Here is a tiny trained network, its code and every weight. The questions are about switching its units off for an input and a class, where a switched-off unit gives its printed mean instead of its output.

import numpy as np


def w(rows, s, z=0):
    codes = np.array(rows[::2]) - 128.0
    scale = np.full(codes.shape[1], s)
    scale[-1] = z or s
    return codes * scale


def norm(h):
    return h / np.sqrt((h * h).mean(-1, keepdims=True) + 1e-5)


def f(y):
    return np.maximum(y, 0)


def log_softmax(a):
    a = a - a.max(-1, keepdims=True)
    return a - np.log(np.exp(a).sum(-1, keepdims=True))


def net(x, mask):
    res = np.array(x, float).reshape(1, 5) / 4 @ E
    u = 0
    for l in range(3):
        y = f(norm(res) @ A[l][:, :-1].T + A[l][:, -1])
        res = res + np.where(mask[u : u + 3], y, B[l][:, -1]) @ B[l][:, :-1]
        u += 3
    return log_softmax(norm(res)[-1] @ U[:, :-1].T + U[:, -1])


A, B = {}, {}
E = w([
[101,113,104,69,193,110,69,89,144,83],'x0',
[165,121,204,219,132,161,56,131,131,48],'x1',
[160,133,114,105,202,158,216,75,187,60],'x2',
[187,118,40,201,94,191,68,110,195,255],'x3',
[65,182,50,152,110,51,104,47,62,191],'x4',
],0.0081)
A[0] = w([
[139,128,86,170,112,114,226,129,119,113,6],'L0N1',
[130,176,146,100,148,127,254,162,121,125,154],'L0N2',
[167,66,75,96,125,186,160,196,175,144,4],'L0N3',
],0.0085,0.0041)
B[0] = w([
[194,231,200,101,151,116,120,63,151,86,164],'L0N1',
[155,69,221,23,67,197,178,88,78,134,253],'L0N2',
[8,224,172,212,98,80,237,91,254,77,192],'L0N3',
],0.0087,0.0061)
A[1] = w([
[184,112,178,228,177,255,115,174,235,82,105],'L1N1',
[106,55,159,59,168,73,111,192,181,60,82],'L1N2',
[126,222,39,65,109,42,194,58,108,181,2],'L1N3',
],0.0067,0.004)
B[1] = w([
[149,47,135,129,92,156,92,108,174,119,255],'L1N1',
[152,177,194,127,171,134,109,126,77,246,180],'L1N2',
[171,107,134,163,165,181,90,176,99,161,216],'L1N3',
],0.013,0.0062)
A[2] = w([
[156,137,120,80,254,146,96,111,123,117,23],'L2N1',
[76,92,91,47,151,51,144,147,94,112,5],'L2N2',
[178,128,183,225,74,143,67,170,117,106,87],'L2N3',
],0.0091,0.0024)
B[2] = w([
[109,241,132,217,197,224,34,119,117,158,187],'L2N1',
[214,17,172,132,190,216,84,86,211,105,162],'L2N2',
[104,92,98,2,161,89,140,188,16,128,254],'L2N3',
],0.0081,0.0065)
U = w([
[57,159,139,123,135,4,113,194,59,54,86],'0',
[82,155,31,159,100,78,114,202,81,193,170],'1',
[128,210,102,182,211,158,103,114,126,131,146],'2',
[157,83,186,77,136,172,109,148,70,151,228],'3',
[120,99,156,143,124,137,159,139,215,81,50],'4',
[125,138,90,145,130,82,154,167,122,85,1],'5',
[155,82,65,166,93,147,91,116,194,103,75],'6',
[105,189,166,82,80,98,239,112,120,119,142],'7',
],0.019,0.0058)

Each question gives the input, the list of numbers given to net, and the class t.
The units are the neurons (one row each of A and B). Each row of codes is followed by its name. A weight is (code - 128) times the scale printed after its matrix; where a second scale follows, it is the last column's (A, B and U).
mask holds one flag per neuron, layer by layer. A switched-off neuron (its flag False) gives its mean, the last column of its row in B, instead of its output. The means were averaged over made-up inputs and are rounded, as every weight is.
A unit's drop is (log p(t) with every unit on - log p(t) with that unit switched off) / (log p(t) with every unit on - log p(t) with every unit switched off).
The circuit of an input: a set's keep is (log p(t) with only the set's units on - log p(t) with every unit switched off) / (log p(t) with every unit on - log p(t) with every unit switched off). Starting from all 9 units, units are removed one at a time, each time the one whose removal leaves the highest keep (on an exact tie, the one counted first), for as long as the keep stays at least 0.8.
units of the circuit, in order: the units of the circuit, biggest drop first
most important unit: the unit with the biggest drop
top k neurons: the k neurons with the biggest drops, biggest first
k most important neurons of layer l: the k neurons of layer l with the biggest drops, biggest first
input [-5,8,5,5,-3], class 6: units of the circuit, in order : L1N1
input [8,-7,-6,2,-1], class 2: units of the circuit, in order : L0N2, L2N1, L2N3, L1N3
input [-4,5,-2,0,2], class 0: units of the circuit, in order : L2N3, L0N2
input [0,3,6,1,-3], class 4: top 2 neurons : L0N3, L1N3
input [6,-7,2,7,1], class 2: units of the circuit, in order : L1N1, L2N3
input [7,-4,-1,5,7], class 2: units of the circuit, in order : L2N3, L1N3
input [0,7,-8,8,3], class 1: units of the circuit, in order : L0N2, L2N3
input [-6,-4,6,4,4], class 2: units of the circuit, in order : L1N1, L2N3
input [6,-3,-2,-6,7], class 2: units of the circuit, in order : L2N1, L0N2, L1N3
input [0,3,-3,2,-7], class 4: 2 most important neurons of layer 1 : L1N1, L1N3
input [4,2,-6,-2,4], class 0: top 3 neurons : L0N2, L2N1, L1N1
input [-5,-7,4,1,7], class 3: top 3 neurons : L1N3, L0N2, L0N3
input [2,7,-1,5,-6], class 6: top 2 neurons : L1N1, L0N2
input [-5,-1,3,-2,0], class 7: units of the circuit, in order : L1N3
input [-5,-8,3,6,-6], class 7: 2 most important neurons of layer 0 : L0N3, L0N2
input [5,2,-1,1,5], class 2: top 2 neurons : L1N1, L2N1
input [5,1,-4,5,2], class 1: units of the circuit, in order : L0N2, L1N1
input [-8,2,-2,5,-7], class 6: top 3 neurons : L1N1, L0N2, L0N3
input [-3,-6,7,4,1], class 7: top 3 neurons : L0N3, L0N2, L1N1
input [1,2,-1,2,6], class 1: most important unit : L0N2
input [-5,5,1,1,-5], class 4: 2 most important neurons of layer 1 : L1N1, L1N3
input [4,-1,8,1,0], class 2: top 2 neurons : L2N1, L2N3
